Here is a tiny trained network, its code and every weight. The questions are about switching its units off for an input and a target symbol, where a switched-off unit gives its printed mean instead of its output.

import numpy as np


def w(rows, s, z=0):
    codes = np.array(rows[::2]) - 128.0
    scale = np.full(codes.shape[1], s)
    scale[-1] = z or s
    return codes * scale


def norm(h):
    return h / np.sqrt((h * h).mean(-1, keepdims=True) + 1e-5)


def f(y):
    return np.maximum(y, 0)


def softmax(a):
    e = np.exp(a - a.max(-1, keepdims=True))
    return e / e.sum(-1, keepdims=True)


def log_softmax(a):
    a = a - a.max(-1, keepdims=True)
    return a - np.log(np.exp(a).sum(-1, keepdims=True))


def net(x, mask):
    ids = ['αγεζηθλξπστφ'.index(c) for c in x.split()]
    T = len(ids)
    res = E[ids] + P[:T]
    u = 0
    for l in range(3):
        q, k, v = (norm(res) @ M[l].T for M in (Q, K, V))
        z = softmax(np.where(np.tri(T) > 0, q @ k.T / 3**0.5, -1e9)) @ v
        res = res + np.where(mask[u], z, O[l][:, -1]) @ O[l][:, :-1]
        u += 1
        y = f(norm(res) @ A[l][:, :-1].T + A[l][:, -1])
        res = res + np.where(mask[u : u + 4], y, B[l][:, -1]) @ B[l][:, :-1]
        u += 4
    return log_softmax(norm(res)[-1] @ U[:, :-1].T + U[:, -1])


Q, K, V, O, A, B = {}, {}, {}, {}, {}, {}
E = w([
[122,98,137,167],'α',
[185,128,119,118],'γ',
[72,253,213,90],'ε',
[110,165,140,96],'ζ',
[60,149,109,59],'η',
[161,126,73,116],'θ',
[22,181,157,152],'λ',
[145,198,144,93],'ξ',
[155,109,116,53],'π',
[98,232,195,102],'σ',
[181,118,126,87],'τ',
[192,140,135,145],'φ',
],0.019)
P = w([
[194,36,159,3],'0',
[246,49,186,63],'1',
[168,116,176,68],'2',
[158,192,165,161],'3',
[64,226,131,211],'4',
[27,242,122,238],'5',
],0.005)
Q[0] = w([
[156,106,174,66],'L0H1',
[118,147,88,71],'L0H1',
[172,2,128,90],'L0H1',
],0.0083)
K[0] = w([
[157,21,121,111],'L0H1',
[193,254,69,136],'L0H1',
[125,127,176,43],'L0H1',
],0.0072)
V[0] = w([
[123,217,106,197],'L0H1',
[72,129,251,188],'L0H1',
[111,125,254,194],'L0H1',
],0.0067)
O[0] = w([
[245,141,156,82,76],'L0H1',
[88,54,129,167,3],'L0H1',
[24,59,133,212,34],'L0H1',
],0.011,0.0046)
A[0] = w([
[145,103,3,101,115],'L0N1',
[22,180,181,91,209],'L0N2',
[142,180,128,86,131],'L0N3',
[192,93,205,164,252],'L0N4',
],0.0066,0.0016)
B[0] = w([
[94,89,164,148,189],'L0N1',
[253,51,131,185,223],'L0N2',
[134,152,97,144,255],'L0N3',
[136,208,154,72,162],'L0N4',
],0.011,0.0045)
Q[1] = w([
[157,137,232,120],'L1H1',
[108,89,146,114],'L1H1',
[2,148,80,97],'L1H1',
],0.013)
K[1] = w([
[255,177,100,118],'L1H1',
[88,89,96,63],'L1H1',
[71,116,92,113],'L1H1',
],0.0085)
V[1] = w([
[118,127,119,2],'L1H1',
[216,137,84,162],'L1H1',
[103,35,141,68],'L1H1',
],0.0074)
O[1] = w([
[103,66,121,168,193],'L1H1',
[98,94,12,140,255],'L1H1',
[144,188,122,83,64],'L1H1',
],0.011,0.0051)
A[1] = w([
[18,54,131,174,254],'L1N1',
[64,36,132,209,147],'L1N2',
[141,158,178,98,87],'L1N3',
[132,2,129,207,35],'L1N4',
],0.0095,0.0031)
B[1] = w([
[171,134,224,72,246],'L1N1',
[112,255,231,107,255],'L1N2',
[42,39,184,131,143],'L1N3',
[54,245,56,149,254],'L1N4',
],0.006,0.0033)
Q[2] = w([
[148,195,71,254],'L2H1',
[175,120,188,198],'L2H1',
[240,171,51,194],'L2H1',
],0.0089)
K[2] = w([
[84,255,126,108],'L2H1',
[24,69,50,98],'L2H1',
[30,149,215,111],'L2H1',
],0.0076)
V[2] = w([
[223,165,108,25],'L2H1',
[197,254,158,213],'L2H1',
[97,193,80,182],'L2H1',
],0.0071)
O[2] = w([
[160,56,88,80,255],'L2H1',
[254,113,99,242,208],'L2H1',
[106,246,72,218,149],'L2H1',
],0.0099,0.006)
A[2] = w([
[216,207,130,146,207],'L2N1',
[222,164,163,169,69],'L2N2',
[183,2,20,176,255],'L2N3',
[138,199,27,155,134],'L2N4',
],0.0084,0.0027)
B[2] = w([
[90,191,106,47,217],'L2N1',
[93,107,3,178,177],'L2N2',
[40,131,185,239,249],'L2N3',
[56,199,147,94,202],'L2N4',
],0.0069,0.012)
U = w([
[106,223,205,93,183],'α',
[73,89,87,147,92],'γ',
[225,91,184,189,152],'ε',
[16,113,72,191,129],'ζ',
[106,114,125,92,110],'η',
[250,181,44,42,207],'θ',
[155,146,175,152,81],'λ',
[174,62,106,188,83],'ξ',
[111,114,117,81,129],'π',
[228,77,165,236,173],'σ',
[95,104,123,109,123],'τ',
[99,69,121,243,3],'φ',
],0.011,0.0028)

Each question gives the input, a string of symbols that net reads in full, and the target symbol t.
The units are the heads (3 rows each of Q, K, V and O) and the neurons (one row each of A and B). Each row of codes is followed by its name. A weight is (code - 128) times the scale printed after its matrix; where a second scale follows, it is the last column's (O, A, B and U).
mask holds one flag per unit, layer by layer, with each layer's heads first. A switched-off unit (its flag False) gives its mean, the last column of its rows in O or B, instead of its output. The means were averaged over made-up inputs and are rounded, as every weight is.
A unit's drop is (log p(t) with every unit on - log p(t) with that unit switched off) / (log p(t) with every unit on - log p(t) with every unit switched off).
The circuit of an input: a set's keep is (log p(t) with only the set's units on - log p(t) with every unit switched off) / (log p(t) with every unit on - log p(t) with every unit switched off). Starting from the 12 units with the biggest drops (on a tie, the unit counted first), units are removed one at a time, each time the one whose removal leaves the highest keep (on an exact tie, the one counted first), for as long as the keep stays at least 0.8.
units of the circuit, in order: the units of the circuit, biggest drop first
unit that matters most: the unit with the biggest drop
k most important neurons: the k neurons with the biggest drops, biggest first
k most important neurons of layer l: the k neurons of layer l with the biggest drops, biggest first
drop when u is switched off: that unit's drop, to one decimal
input θ θ ζ θ α, target α: unit that matters most -> L1N2
input θ θ ζ, target θ: units of the circuit, in order -> L0H1, L2H1
input ζ θ ζ τ, target ζ: 2 most important neurons -> L2N3, L1N1
input ζ ζ γ, target ζ: units of the circuit, in order -> L0H1, L0N2
input θ π ζ ζ τ, target ζ: 2 most important neurons -> L2N3, L0N2
input σ θ σ ζ, target σ: units of the circuit, in order -> L0N2, L2H1
input θ π α, target α: units of the circuit, in order -> L0H1, L1N2, L1N1
input ζ σ θ λ θ ξ, target θ: 2 most important neurons -> L2N3, L2N1
input ε ζ ζ θ, target ζ: 2 most important neurons -> L0N2, L0N1
input τ ζ θ, target ζ: 2 most important neurons of layer 2 -> L2N1, L2N3
input ε τ τ α α η, target α: 2 most important neurons of layer 0 -> L0N2, L0N3
input ξ ζ γ, target ζ: 2 most important neurons of layer 1 -> L1N1, L1N2
input γ θ θ α θ θ, target θ: 2 most important neurons of layer 2 -> L2N1, L2N3
input ζ θ σ, target θ: most important neuron of layer 1 -> L1N4
input ζ ζ ε, target ζ: 2 most important neurons -> L0N2, L1N4
input θ φ θ θ ε, target θ: drop when L1N2 is switched off -> 0.0
input ζ τ ζ σ, target ζ: drop when L2N2 is switched off -> 0.1
input ε π θ θ η, target θ: drop when L1H1 is switched off -> 0.1
